Below are the code and all the weights of a small trained network. Each question names an input and a class and asks about switching units off, where a switched-off unit gives its printed mean instead of its output.

import numpy as np


def w(rows, s, z=0):
    codes = np.array(rows[::2]) - 128.0
    scale = np.full(codes.shape[1], s)
    scale[-1] = z or s
    return codes * scale


def norm(h):
    return h / np.sqrt((h * h).mean(-1, keepdims=True) + 1e-5)


def f(y):
    return np.maximum(y, 0)


def log_softmax(a):
    a = a - a.max(-1, keepdims=True)
    return a - np.log(np.exp(a).sum(-1, keepdims=True))


def net(x, mask):
    res = np.array(x, float).reshape(1, 4) / 4 @ E
    u = 0
    for l in range(2):
        y = f(norm(res) @ A[l][:, :-1].T + A[l][:, -1])
        res = res + np.where(mask[u : u + 4], y, B[l][:, -1]) @ B[l][:, :-1]
        u += 4
    return log_softmax(norm(res)[-1] @ U[:, :-1].T + U[:, -1])


A, B = {}, {}
E = w([
[83,108,170,134,172,148,72,211,109,109,223,104],'x0',
[254,209,196,115,138,97,75,180,126,116,123,62],'x1',
[98,78,159,133,127,78,115,122,182,189,122,77],'x2',
[121,167,100,91,56,79,126,145,188,49,147,108],'x3',
],0.0044)
A[0] = w([
[20,73,33,120,65,97,218,40,197,172,104,162,8],'L0N0',
[56,108,123,118,132,103,88,188,155,122,181,133,32],'L0N1',
[184,155,126,131,100,137,169,93,124,140,90,106,6],'L0N2',
[25,94,98,125,105,169,135,159,119,1,196,153,81],'L0N3',
],0.0068,0.0019)
B[0] = w([
[230,125,208,119,101,161,165,81,116,2,63,90,254],'L0N0',
[65,105,107,172,93,179,152,117,105,201,115,158,184],'L0N1',
[99,110,123,132,107,121,142,136,111,119,118,214,165],'L0N2',
[92,175,44,97,151,112,119,152,139,179,196,173,225],'L0N3',
],0.0064,0.0091)
A[1] = w([
[146,122,184,116,79,26,104,165,188,142,114,115,68],'L1N0',
[77,66,130,93,85,24,164,81,230,123,111,91,6],'L1N1',
[28,59,137,112,80,162,162,110,175,44,188,90,114],'L1N2',
[67,9,237,133,146,134,132,110,159,102,145,37,144],'L1N3',
],0.011,0.0024)
B[1] = w([
[74,137,84,155,63,54,100,145,219,174,91,45,225],'L1N0',
[41,79,74,101,123,161,175,9,130,22,91,220,185],'L1N1',
[207,205,50,128,73,96,195,90,103,44,23,217,239],'L1N2',
[245,178,209,160,191,170,115,220,14,254,150,170,254],'L1N3',
],0.005,0.0062)
U = w([
[180,114,233,157,224,200,107,181,33,208,173,139,198],'0',
[110,159,133,165,82,42,77,183,193,208,94,56,109],'1',
[74,2,159,114,190,129,96,123,138,92,173,71,5],'2',
[81,33,169,127,181,115,128,109,140,116,200,73,4],'3',
[9,140,46,125,171,178,138,173,85,156,249,208,163],'4',
[39,87,108,114,98,77,110,66,216,91,100,83,103],'5',
[210,145,136,126,94,167,199,53,93,44,42,192,193],'6',
[155,172,157,98,161,117,55,207,171,107,239,23,75],'7',
],0.0072,0.0034)

Each question gives the input, the list of numbers given to net, and the class t.
The units are the neurons (one row each of A and B). Each row of codes is followed by its name. A weight is (code - 128) times the scale printed after its matrix; where a second scale follows, it is the last column's (A, B and U).
mask holds one flag per neuron, layer by layer. A switched-off neuron (its flag False) gives its mean, the last column of its row in B, instead of its output. The means were averaged over made-up inputs and are rounded, as every weight is.
A unit's drop is (log p(t) with every unit on - log p(t) with that unit switched off) / (log p(t) with every unit on - log p(t) with every unit switched off).
The circuit of an input: a set's keep is (log p(t) with only the set's units on - log p(t) with every unit switched off) / (log p(t) with every unit on - log p(t) with every unit switched off). Starting from all 8 units, units are removed one at a time, each time the one whose removal leaves the highest keep (on an exact tie, the one counted first), for as long as the keep stays at least 0.8.
circuit, biggest first: the units of the circuit, biggest drop first
unit that matters most: the unit with the biggest drop
k most important neurons: the k neurons with the biggest drops, biggest first
top k neurons in layer l: the k neurons of layer l with the biggest drops, biggest first
drop of u: that unit's drop, to one decimal
input [-5,8,6,2], class 5: most important neuron : [L1N1]
input [-3,6,7,3], class 5: circuit, biggest first : [L1N1, L1N0]
input [2,4,3,0], class 1: 2 most important neurons : [L1N0, L0N0]
input [-8,5,4,5], class 5: 3 most important neurons : [L1N0, L1N1, L0N0]
input [0,-2,-3,-7], class 0: 2 most important neurons : [L0N3, L1N2]
input [-4,3,7,1], class 5: top 2 neurons in layer 1 : [L1N1, L1N0]
input [-2,3,0,-6], class 0: top 2 neurons in layer 1 : [L1N2, L1N1]
input [4,3,-6,-1], class 4: 3 most important neurons : [L0N0, L1N3, L1N0]
input [-4,3,-1,2], class 5: 3 most important neurons : [L0N0, L1N3, L0N1]
input [-8,6,1,3], class 5: top 3 neurons in layer 1 : [L1N0, L1N3, L1N1]
input [-3,4,-4,6], class 1: top 3 neurons in layer 1 : [L1N0, L1N2, L1N1]
input [-7,7,8,-3], class 5: 4 most important neurons : [L1N1, L0N0, L1N3, L1N0]
input [-6,7,5,-8], class 1: top 2 neurons in layer 0 : [L0N0, L0N1]
input [7,3,-8,7], class 4: unit that matters most : L0N0
input [5,4,0,4], class 1: 4 most important neurons : [L0N0, L0N3, L1N3, L1N1]
input [5,1,6,6], class 4: top 3 neurons in layer 0 : [L0N0, L0N1, L0N3]
input [8,8,3,5], class 1: 2 most important neurons : [L1N0, L0N0]
input [8,-7,3,3], class 6: 2 most important neurons : [L1N2, L0N0]
input [4,8,-2,-5], class 7: top 3 neurons in layer 0 : [L0N1, L0N0, L0N2]
input [0,8,0,6], class 1: unit that matters most : L1N0
input [8,-8,7,-5], class 6: 3 most important neurons : [L1N2, L0N0, L0N3]
input [-2,1,-7,2], class 4: 2 most important neurons : [L0N0, L1N2]
input [2,0,3,-3], class 0: drop of L0N3 : 1.2
input [0,-3,-7,6], class 4: drop of L0N3 : 1.4
input [5,0,-4,6], class 4: drop of L0N3 : 0.3
input [-3,5,-8,-8], class 0: drop of L1N3 : -0.4
input [3,-8,7,-8], class 0: circuit, biggest first : [L1N3]
